Below are the code and all the weights of a small trained network. Each question names an input and a class and asks about switching units off, where a switched-off unit gives its printed mean instead of its output.

import numpy as np


def w(rows, s, z=0):
    codes = np.array(rows[::2]) - 128.0
    scale = np.full(codes.shape[1], s)
    scale[-1] = z or s
    return codes * scale


def f(y):
    return y / 2 * (1 + np.tanh(0.7978845608 * (y + 0.044715 * y**3)))


def log_softmax(a):
    a = a - a.max(-1, keepdims=True)
    return a - np.log(np.exp(a).sum(-1, keepdims=True))


def net(x, mask):
    res = np.array(x, float).reshape(1, 3) / 4 @ E
    y = f(res @ A[0][:, :-1].T + A[0][:, -1])
    res = res + np.where(mask, y, B[0][:, -1]) @ B[0][:, :-1]
    return log_softmax(res[-1] @ U[:, :-1].T + U[:, -1])


A, B = {}, {}
E = w([
[93,110,129,2,84,178,82,118,204,110,90,190],'x0',
[158,39,78,200,193,116,74,91,178,65,168,102],'x1',
[189,144,195,115,118,227,76,43,111,96,113,78],'x2',
],0.0099)
A[0] = w([
[152,130,148,119,71,177,122,68,95,111,156,52,49],'n0',
[151,130,192,114,120,216,122,122,146,125,91,95,187],'n1',
[160,185,187,115,105,118,170,143,55,202,108,148,122],'n2',
[35,113,50,130,178,110,149,152,128,151,168,161,65],'n3',
[161,143,147,114,113,171,91,88,148,128,119,95,58],'n4',
[139,149,157,155,130,179,125,106,107,83,127,100,9],'n5',
[103,96,32,75,59,150,116,138,156,59,106,157,89],'n6',
[118,173,155,121,94,125,149,128,93,204,92,122,107],'n7',
[121,202,138,110,105,127,170,129,121,179,78,133,156],'n8',
[147,183,145,194,131,115,160,153,1,126,159,94,62],'n9',
[87,108,114,89,138,113,75,109,179,166,76,141,76],'n10',
[166,129,109,137,159,112,164,117,96,167,149,70,32],'n11',
[146,168,127,181,115,112,157,90,90,134,189,142,84],'n12',
[122,113,154,165,129,83,156,149,104,144,150,106,144],'n13',
[166,64,86,158,152,105,101,80,161,96,174,106,167],'n14',
[216,158,145,134,146,178,106,80,118,69,109,93,95],'n15',
[140,58,84,173,184,114,53,73,171,130,141,80,130],'n16',
[131,120,108,159,86,55,180,225,170,166,157,178,132],'n17',
[125,103,113,57,132,122,107,96,125,74,108,183,59],'n18',
[74,137,86,113,171,111,150,167,111,100,132,119,5],'n19',
[126,79,62,117,155,45,173,150,152,111,115,167,95],'n20',
[162,85,93,155,167,101,95,136,195,105,121,129,102],'n21',
[126,119,159,136,156,228,121,94,57,84,117,92,72],'n22',
[183,111,129,191,102,149,158,153,86,142,213,141,11],'n23',
[114,133,52,104,140,87,158,182,151,121,104,141,41],'n24',
[87,104,123,63,103,169,80,135,178,159,32,141,225],'n25',
[177,161,124,193,146,70,160,114,72,139,129,62,182],'n26',
[159,183,106,201,135,131,132,168,64,140,176,121,110],'n27',
],0.0079,0.0033)
B[0] = w([
[169,226,189,134,40,70,70,173,130,156,157,63,187],'n0',
[180,148,162,199,86,96,177,149,107,113,140,168,207],'n1',
[64,186,70,109,171,172,147,29,53,79,68,120,206],'n2',
[218,234,131,155,55,100,79,164,81,159,108,68,215],'n3',
[189,177,142,168,59,133,98,191,158,140,145,126,173],'n4',
[169,202,121,113,42,131,97,173,199,191,189,119,158],'n5',
[215,83,180,166,101,205,153,77,162,198,168,203,209],'n6',
[69,183,65,78,193,192,178,84,78,68,50,89,183],'n7',
[81,174,65,124,147,208,152,67,48,58,72,110,198],'n8',
[154,87,114,190,91,184,192,87,166,169,132,210,229],'n9',
[185,114,109,172,83,215,186,123,195,165,147,173,178],'n10',
[197,100,123,29,117,171,129,81,182,197,158,181,167],'n11',
[176,94,109,161,121,178,182,131,172,168,101,157,174],'n12',
[150,99,147,134,95,161,113,145,122,150,150,151,185],'n13',
[88,163,80,140,136,216,167,81,3,109,49,89,243],'n14',
[176,225,140,162,117,68,40,159,85,89,86,141,214],'n15',
[67,171,64,121,148,183,220,97,80,68,49,98,254],'n16',
[201,202,186,201,85,61,80,156,107,83,116,83,253],'n17',
[221,97,98,168,112,214,152,63,197,135,112,162,178],'n18',
[177,170,99,53,49,126,105,171,169,194,170,29,150],'n19',
[143,222,159,219,118,89,76,118,129,99,89,101,225],'n20',
[73,197,28,114,129,227,158,87,65,80,73,133,201],'n21',
[174,197,194,193,71,90,78,187,141,177,155,61,196],'n22',
[159,145,89,164,93,172,160,78,203,166,165,204,171],'n23',
[215,170,140,169,43,76,84,183,111,176,144,119,191],'n24',
[123,75,163,199,83,200,221,144,124,128,110,207,252],'n25',
[133,84,177,192,96,221,180,149,148,154,144,241,251],'n26',
[142,65,153,142,85,192,176,101,178,146,172,198,210],'n27',
],0.0056,0.0087)
U = w([
[81,200,54,140,137,196,174,48,74,86,52,98,76],'0',
[207,254,165,179,74,89,91,211,154,178,154,90,120],'1',
[176,45,137,167,105,202,184,109,201,196,165,218,116],'2',
[111,102,151,181,126,145,178,121,69,81,91,152,219],'3',
[87,53,146,66,210,94,94,146,160,146,183,50,2],'4',
[96,82,170,122,139,72,77,166,171,109,223,62,2],'5',
[111,38,185,111,203,94,132,185,212,131,176,69,2],'6',
],0.0073,0.0033)

Each question gives the input, the list of numbers given to net, and the class t.
The units are the neurons (one row each of A and B). Each row of codes is followed by its name. A weight is (code - 128) times the scale printed after its matrix; where a second scale follows, it is the last column's (A, B and U).
mask holds one flag per neuron, in row order. A switched-off neuron (its flag False) gives its mean, the last column of its row in B, instead of its output. The means were averaged over made-up inputs and are rounded, as every weight is.
A unit's drop is (log p(t) with every unit on - log p(t) with that unit switched off) / (log p(t) with every unit on - log p(t) with every unit switched off).
The circuit of an input: a set's keep is (log p(t) with only the set's units on - log p(t) with every unit switched off) / (log p(t) with every unit on - log p(t) with every unit switched off). Starting from the 12 units with the biggest drops (on a tie, the unit counted first), units are removed one at a time, each time the one whose removal leaves the highest keep (on an exact tie, the one counted first), for as long as the keep stays at least 0.8.
circuit, biggest first: the units of the circuit, biggest drop first
k most important neurons: the k neurons with the biggest drops, biggest first
drop when u is switched off: that unit's drop, to one decimal
input [-5,-5,-5], class 0: circuit, biggest first -> n2
input [-5,-6,-3], class 0: 3 most important neurons -> n2, n7, n8
input [1,-5,-4], class 0: 3 most important neurons -> n8, n2, n7
input [-6,6,-5], class 0: 2 most important neurons -> n14, n16
input [3,6,-7], class 1: 3 most important neurons -> n3, n24, n17
input [-7,6,-2], class 2: 2 most important neurons -> n26, n27
input [7,-4,-8], class 1: 2 most important neurons -> n17, n3
input [-5,4,-3], class 2: 3 most important neurons -> n26, n27, n2
input [-3,6,7], class 1: 4 most important neurons -> n22, n0, n15, n5
input [-8,6,5], class 2: 3 most important neurons -> n26, n27, n9
input [3,6,8], class 1: 2 most important neurons -> n22, n0
input [5,6,8], class 1: drop when n22 is switched off -> 0.2
input [-5,1,-3], class 2: drop when n16 is switched off -> 0.0
input [-1,5,-4], class 0: drop when n14 is switched off -> 0.1
input [2,-2,-2], class 3: drop when n0 is switched off -> 0.2
input [1,6,-5], class 0: most important neuron -> n21
